Here is a tiny trained network, its code and every weight. The questions are about switching its units off for an input and a class, where a switched-off unit gives its printed mean instead of its output.

import numpy as np


def w(rows, s, z=0):
    codes = np.array(rows[::2]) - 128.0
    scale = np.full(codes.shape[1], s)
    scale[-1] = z or s
    return codes * scale


def f(y):
    return np.maximum(y, 0)


def log_softmax(a):
    a = a - a.max(-1, keepdims=True)
    return a - np.log(np.exp(a).sum(-1, keepdims=True))


def net(x, mask):
    res = np.array(x, float).reshape(1, 3) / 4 @ E
    y = f(res @ A[0][:, :-1].T + A[0][:, -1])
    res = res + np.where(mask, y, B[0][:, -1]) @ B[0][:, :-1]
    return log_softmax(res[-1] @ U[:, :-1].T + U[:, -1])


A, B = {}, {}
E = w([
[176,204,59,101,225,116,100,232,76,117,63],'x0',
[101,142,102,218,150,196,68,101,85,209,117],'x1',
[104,61,127,58,124,40,60,88,3,192,115],'x2',
],0.012)
A[0] = w([
[72,100,101,50,56,57,96,119,96,180,129,28],'neuron 0',
[126,177,209,170,138,179,102,129,170,81,139,75],'neuron 1',
[84,123,122,202,133,206,53,116,92,219,151,70],'neuron 2',
[111,138,123,134,68,170,183,42,185,112,254,95],'neuron 3',
[159,116,86,102,99,117,95,128,106,151,169,236],'neuron 4',
[111,130,148,59,138,104,123,129,87,177,73,204],'neuron 5',
[187,241,37,63,229,146,91,177,74,126,42,126],'neuron 6',
[150,110,187,57,119,80,216,137,128,100,153,68],'neuron 7',
[111,129,133,182,128,229,206,170,183,100,161,8],'neuron 8',
[55,57,210,103,56,94,121,66,142,174,165,174],'neuron 9',
[88,105,167,127,56,159,199,76,141,159,176,35],'neuron 10',
[155,197,93,213,99,182,118,127,168,133,120,181],'neuron 11',
[140,128,94,204,160,144,155,131,192,61,118,37],'neuron 12',
[64,166,133,116,169,134,178,136,176,62,140,196],'neuron 13',
[185,148,187,14,75,67,184,141,144,84,139,76],'neuron 14',
[129,117,118,69,122,41,128,147,138,75,157,58],'neuron 15',
[193,216,70,98,199,133,122,149,133,102,44,42],'neuron 16',
[121,24,143,98,153,64,51,115,59,198,176,21],'neuron 17',
[112,78,171,202,113,159,157,68,132,207,185,141],'neuron 18',
[60,93,161,88,110,109,43,133,78,183,107,39],'neuron 19',
[88,182,90,212,93,188,96,77,91,179,105,48],'neuron 20',
[115,161,124,229,148,195,44,92,125,236,109,86],'neuron 21',
[178,162,132,156,178,151,139,159,194,106,196,201],'neuron 22',
[173,118,143,14,104,101,194,104,186,60,97,74],'neuron 23',
],0.0095,0.012)
B[0] = w([
[62,39,76,170,61,160,235,190,139,107,106,171],'neuron 0',
[88,99,109,117,78,141,151,154,105,148,150,164],'neuron 1',
[179,122,71,161,148,86,90,119,230,72,185,188],'neuron 2',
[175,169,169,156,124,91,131,154,108,186,74,201],'neuron 3',
[82,216,172,26,139,191,97,36,47,91,188,191],'neuron 4',
[66,151,137,60,103,158,142,81,62,133,151,200],'neuron 5',
[213,165,205,159,124,77,133,187,113,202,82,255],'neuron 6',
[152,112,67,160,149,78,72,127,192,91,188,168],'neuron 7',
[50,41,26,135,60,157,246,170,110,126,100,178],'neuron 8',
[175,212,183,130,131,98,108,134,74,160,88,225],'neuron 9',
[184,126,145,248,129,31,171,210,112,219,61,172],'neuron 10',
[88,154,126,64,98,190,128,85,96,112,154,207],'neuron 11',
[71,75,70,136,68,159,206,181,108,111,101,163],'neuron 12',
[86,174,131,75,105,178,104,112,102,112,172,189],'neuron 13',
[151,58,103,130,160,94,90,85,211,77,191,185],'neuron 14',
[164,76,49,202,132,83,79,148,191,120,136,161],'neuron 15',
[144,98,133,203,130,58,165,213,143,206,73,191],'neuron 16',
[81,64,68,126,46,158,194,169,128,142,92,187],'neuron 17',
[170,180,170,140,147,98,117,159,90,163,96,201],'neuron 18',
[72,86,64,134,52,136,187,167,132,140,128,169],'neuron 19',
[155,58,29,193,170,77,100,103,204,68,189,173],'neuron 20',
[177,92,45,114,190,69,85,88,180,79,199,202],'neuron 21',
[101,177,130,63,111,148,106,79,95,121,126,203],'neuron 22',
[154,118,59,138,173,99,71,137,171,87,169,181],'neuron 23',
],0.012,0.022)
U = w([
[216,162,181,228,141,47,141,202,109,206,39,25],'0',
[171,79,36,175,173,73,42,97,227,53,220,77],'1',
[15,72,55,128,61,177,210,158,99,120,108,9],'2',
[119,251,212,41,162,177,38,36,40,108,183,244],'3',
],0.013,0.011)

Each question gives the input, the list of numbers given to net, and the class t.
The units are the neurons (one row each of A and B). Each row of codes is followed by its name. A weight is (code - 128) times the scale printed after its matrix; where a second scale follows, it is the last column's (A, B and U).
mask holds one flag per neuron, in row order. A switched-off neuron (its flag False) gives its mean, the last column of its row in B, instead of its output. The means were averaged over made-up inputs and are rounded, as every weight is.
A unit's drop is (log p(t) with every unit on - log p(t) with that unit switched off) / (log p(t) with every unit on - log p(t) with every unit switched off).
unit that matters most: the unit with the biggest drop
k most important neurons: the k neurons with the biggest drops, biggest first
drop of u: that unit's drop, to one decimal
input [-1,-7,7], class 1: 2 most important neurons => neuron 14; neuron 7
input [-3,-1,-1], class 3: unit that matters most => neuron 6
input [-8,5,-8], class 0: 3 most important neurons => neuron 3; neuron 10; neuron 18
input [3,-7,-8], class 2: 3 most important neurons => neuron 8; neuron 12; neuron 21
input [-6,7,0], class 1: 2 most important neurons => neuron 21; neuron 2
input [4,-7,7], class 1: 2 most important neurons => neuron 14; neuron 15
input [-7,1,-7], class 0: 4 most important neurons => neuron 3; neuron 10; neuron 18; neuron 9
input [3,3,-3], class 3: 2 most important neurons => neuron 10; neuron 11
input [-4,7,8], class 2: 3 most important neurons => neuron 17; neuron 19; neuron 0
input [2,6,7], class 2: 3 most important neurons => neuron 17; neuron 19; neuron 0
input [-4,4,5], class 2: 3 most important neurons => neuron 6; neuron 17; neuron 19
input [0,6,5], class 1: 2 most important neurons => neuron 2; neuron 21
input [7,-8,3], class 1: 2 most important neurons => neuron 14; neuron 23
input [3,-2,3], class 3: most important neuron => neuron 10
input [-2,4,-4], class 1: 3 most important neurons => neuron 21; neuron 17; neuron 20
input [1,-3,1], class 3: drop of neuron 21 => 0.2
